Here is a tiny trained network, its code and every weight. The questions are about switching its units off for an input and a class, where a switched-off unit gives its printed mean instead of its output.

import numpy as np


def w(rows, s, z=0):
    codes = np.array(rows[::2]) - 128.0
    scale = np.full(codes.shape[1], s)
    scale[-1] = z or s
    return codes * scale


def norm(h):
    return h / np.sqrt((h * h).mean(-1, keepdims=True) + 1e-5)


def f(y):
    return np.maximum(y, 0)


def log_softmax(a):
    a = a - a.max(-1, keepdims=True)
    return a - np.log(np.exp(a).sum(-1, keepdims=True))


def net(x, mask):
    res = np.array(x, float).reshape(1, 6) / 4 @ E
    u = 0
    for l in range(4):
        y = f(norm(res) @ A[l][:, :-1].T + A[l][:, -1])
        res = res + np.where(mask[u : u + 7], y, B[l][:, -1]) @ B[l][:, :-1]
        u += 7
    return log_softmax(norm(res)[-1] @ U[:, :-1].T + U[:, -1])


A, B = {}, {}
E = w([
[200,248,177,127,112,226],'x0',
[233,155,159,72,153,4],'x1',
[127,129,131,127,128,126],'x2',
[73,112,145,3,103,167],'x3',
[128,128,130,128,125,128],'x4',
[129,129,126,128,129,128],'x5',
],0.0046)
A[0] = w([
[101,82,123,234,126,78,2],'0.n0',
[122,198,153,154,146,141,111],'0.n1',
[62,171,143,197,112,209,87],'0.n2',
[137,174,209,142,118,156,147],'0.n3',
[79,29,63,163,95,161,69],'0.n4',
[100,150,111,58,169,101,13],'0.n5',
[174,197,67,253,75,120,93],'0.n6',
],0.0051,0.0029)
B[0] = w([
[46,164,101,183,205,116,199],'0.n0',
[179,52,104,128,124,152,189],'0.n1',
[116,157,4,151,75,126,249],'0.n2',
[160,119,87,134,135,184,223],'0.n3',
[63,211,255,157,158,108,247],'0.n4',
[131,88,217,118,116,106,151],'0.n5',
[156,32,153,133,120,183,253],'0.n6',
],0.0051,0.0028)
A[1] = w([
[102,120,140,67,105,145,39],'1.n0',
[127,139,72,205,140,61,61],'1.n1',
[156,146,101,220,185,108,182],'1.n2',
[66,105,135,136,99,108,35],'1.n3',
[2,93,144,177,131,169,84],'1.n4',
[133,211,163,131,171,45,213],'1.n5',
[150,40,112,103,157,82,3],'1.n6',
],0.0069,0.0024)
B[1] = w([
[80,147,176,253,150,122,161],'1.n0',
[86,230,106,144,140,100,187],'1.n1',
[139,173,178,229,86,66,229],'1.n2',
[127,83,165,148,181,123,167],'1.n3',
[176,87,152,135,233,129,254],'1.n4',
[98,105,58,130,66,204,216],'1.n5',
[68,126,182,68,48,82,171],'1.n6',
],0.0059,0.0049)
A[2] = w([
[78,9,101,106,155,63,165],'2.n0',
[145,49,30,128,98,168,53],'2.n1',
[82,77,78,100,177,216,76],'2.n2',
[95,146,50,167,61,80,3],'2.n3',
[74,85,128,110,145,2,142],'2.n4',
[157,139,15,182,96,121,16],'2.n5',
[128,74,103,180,178,186,50],'2.n6',
],0.0053,0.0041)
B[2] = w([
[155,92,189,140,99,160,246],'2.n0',
[114,149,166,142,143,112,143],'2.n1',
[154,104,86,87,151,140,181],'2.n2',
[120,254,202,168,123,60,143],'2.n3',
[116,155,92,118,66,160,254],'2.n4',
[132,121,142,145,117,188,150],'2.n5',
[123,151,129,139,48,103,178],'2.n6',
],0.0089,0.0036)
A[3] = w([
[124,193,78,2,183,196,11],'3.n0',
[215,184,203,79,123,97,119],'3.n1',
[104,136,161,112,78,48,5],'3.n2',
[106,59,120,72,132,167,209],'3.n3',
[125,121,199,183,115,115,112],'3.n4',
[143,129,126,140,217,103,203],'3.n5',
[181,161,89,197,145,78,4],'3.n6',
],0.0083,0.0021)
B[3] = w([
[53,202,38,76,173,22,220],'3.n0',
[113,64,239,183,187,68,239],'3.n1',
[135,222,52,154,51,135,194],'3.n2',
[220,98,107,55,144,193,236],'3.n3',
[101,177,48,91,157,97,255],'3.n4',
[64,8,169,94,112,69,176],'3.n5',
[148,77,143,2,109,207,227],'3.n6',
],0.0063,0.004)
U = w([
[36,90,127,223,178,85,252],'0',
[95,21,166,71,181,202,17],'1',
[174,160,82,219,78,230,255],'2',
[104,200,5,48,160,179,124],'3',
[110,224,105,178,16,55,98],'4',
[127,97,143,23,1,132,8],'5',
[243,96,230,154,139,110,37],'6',
[114,184,174,64,199,28,183],'7',
],0.016,0.00053)

Each question gives the input, the list of numbers given to net, and the class t.
The units are the neurons (one row each of A and B). Each row of codes is followed by its name. A weight is (code - 128) times the scale printed after its matrix; where a second scale follows, it is the last column's (A, B and U).
mask holds one flag per neuron, layer by layer. A switched-off neuron (its flag False) gives its mean, the last column of its row in B, instead of its output. The means were averaged over made-up inputs and are rounded, as every weight is.
A unit's drop is (log p(t) with every unit on - log p(t) with that unit switched off) / (log p(t) with every unit on - log p(t) with every unit switched off).
The circuit of an input: a set's keep is (log p(t) with only the set's units on - log p(t) with every unit switched off) / (log p(t) with every unit on - log p(t) with every unit switched off). Starting from the 12 units with the biggest drops (on a tie, the unit counted first), units are removed one at a time, each time the one whose removal leaves the highest keep (on an exact tie, the one counted first), for as long as the keep stays at least 0.8.
circuit, biggest first: the units of the circuit, biggest drop first
k most important neurons: the k neurons with the biggest drops, biggest first
top k neurons in layer l: the k neurons of layer l with the biggest drops, biggest first
drop of u: that unit's drop, to one decimal
input [5,-4,0,1,0,-6], class 3: circuit, biggest first -> (1.n2 2.n0)
input [6,3,-4,2,-8,1], class 7: circuit, biggest first -> (3.n0 3.n1 1.n2)
input [3,7,-3,8,3,1], class 7: circuit, biggest first -> (3.n0 3.n1)
input [-5,5,-7,1,0,5], class 5: top neuron in layer 2 -> (2.n0)
input [7,-2,-1,1,-2,-2], class 3: 3 most important neurons -> (1.n2 3.n0 2.n0)
input [-6,0,1,1,-2,-5], class 1: top 2 neurons in layer 1 -> (1.n4 1.n2)
input [7,1,8,-4,0,-4], class 6: 4 most important neurons -> (1.n5 3.n1 2.n4 3.n2)
input [0,0,-1,-4,-4,-1], class 0: 4 most important neurons -> (0.n0 0.n6 3.n3 3.n4)
input [1,-3,-1,5,2,0], class 3: top 2 neurons in layer 0 -> (0.n2 0.n6)
input [-8,1,-6,1,3,-7], class 5: 2 most important neurons -> (2.n4 2.n0)
input [-2,5,-3,1,-5,0], class 5: 3 most important neurons -> (1.n2 0.n2 0.n0)
input [5,2,7,3,8,2], class 7: 3 most important neurons -> (3.n0 3.n1 1.n2)
input [-7,-4,-7,2,-1,-2], class 1: 2 most important neurons -> (1.n2 3.n3)
input [3,3,0,1,-1,-7], class 7: 3 most important neurons -> (1.n2 3.n0 2.n0)
input [-6,4,-6,2,1,4], class 5: most important neuron -> (1.n2)
input [3,-4,-6,1,2,-2], class 3: 3 most important neurons -> (1.n2 2.n2 2.n0)
input [2,0,-3,4,4,7], class 3: 3 most important neurons -> (1.n2 0.n4 1.n4)
input [6,-7,-6,3,-4,-6], class 3: 2 most important neurons -> (3.n0 1.n2)
input [-2,6,3,0,-8,-7], class 4: 3 most important neurons -> (1.n4 0.n6 2.n3)
input [-2,-7,-4,1,-1,5], class 1: 2 most important neurons -> (1.n2 1.n4)
input [7,-1,-8,6,1,-5], class 3: 2 most important neurons -> (3.n0 1.n2)
input [-5,3,3,0,7,-8], class 4: top 2 neurons in layer 1 -> (1.n4 1.n1)
input [4,2,-6,7,7,-5], class 7: top neuron in layer 1 -> (1.n5)
input [2,4,1,6,-1,2], class 7: top 2 neurons in layer 3 -> (3.n0 3.n1)
input [5,-8,-4,6,4,7], class 3: drop of 3.n0 -> 0.2
input [7,-6,-3,5,1,1], class 3: drop of 3.n0 -> 0.2
input [6,7,-3,8,7,4], class 7: drop of 3.n1 -> 0.4
input [4,-5,4,5,2,7], class 3: drop of 3.n0 -> 0.1
input [-5,1,-8,-5,7,4], class 4: top neuron in layer 2 -> (2.n4)
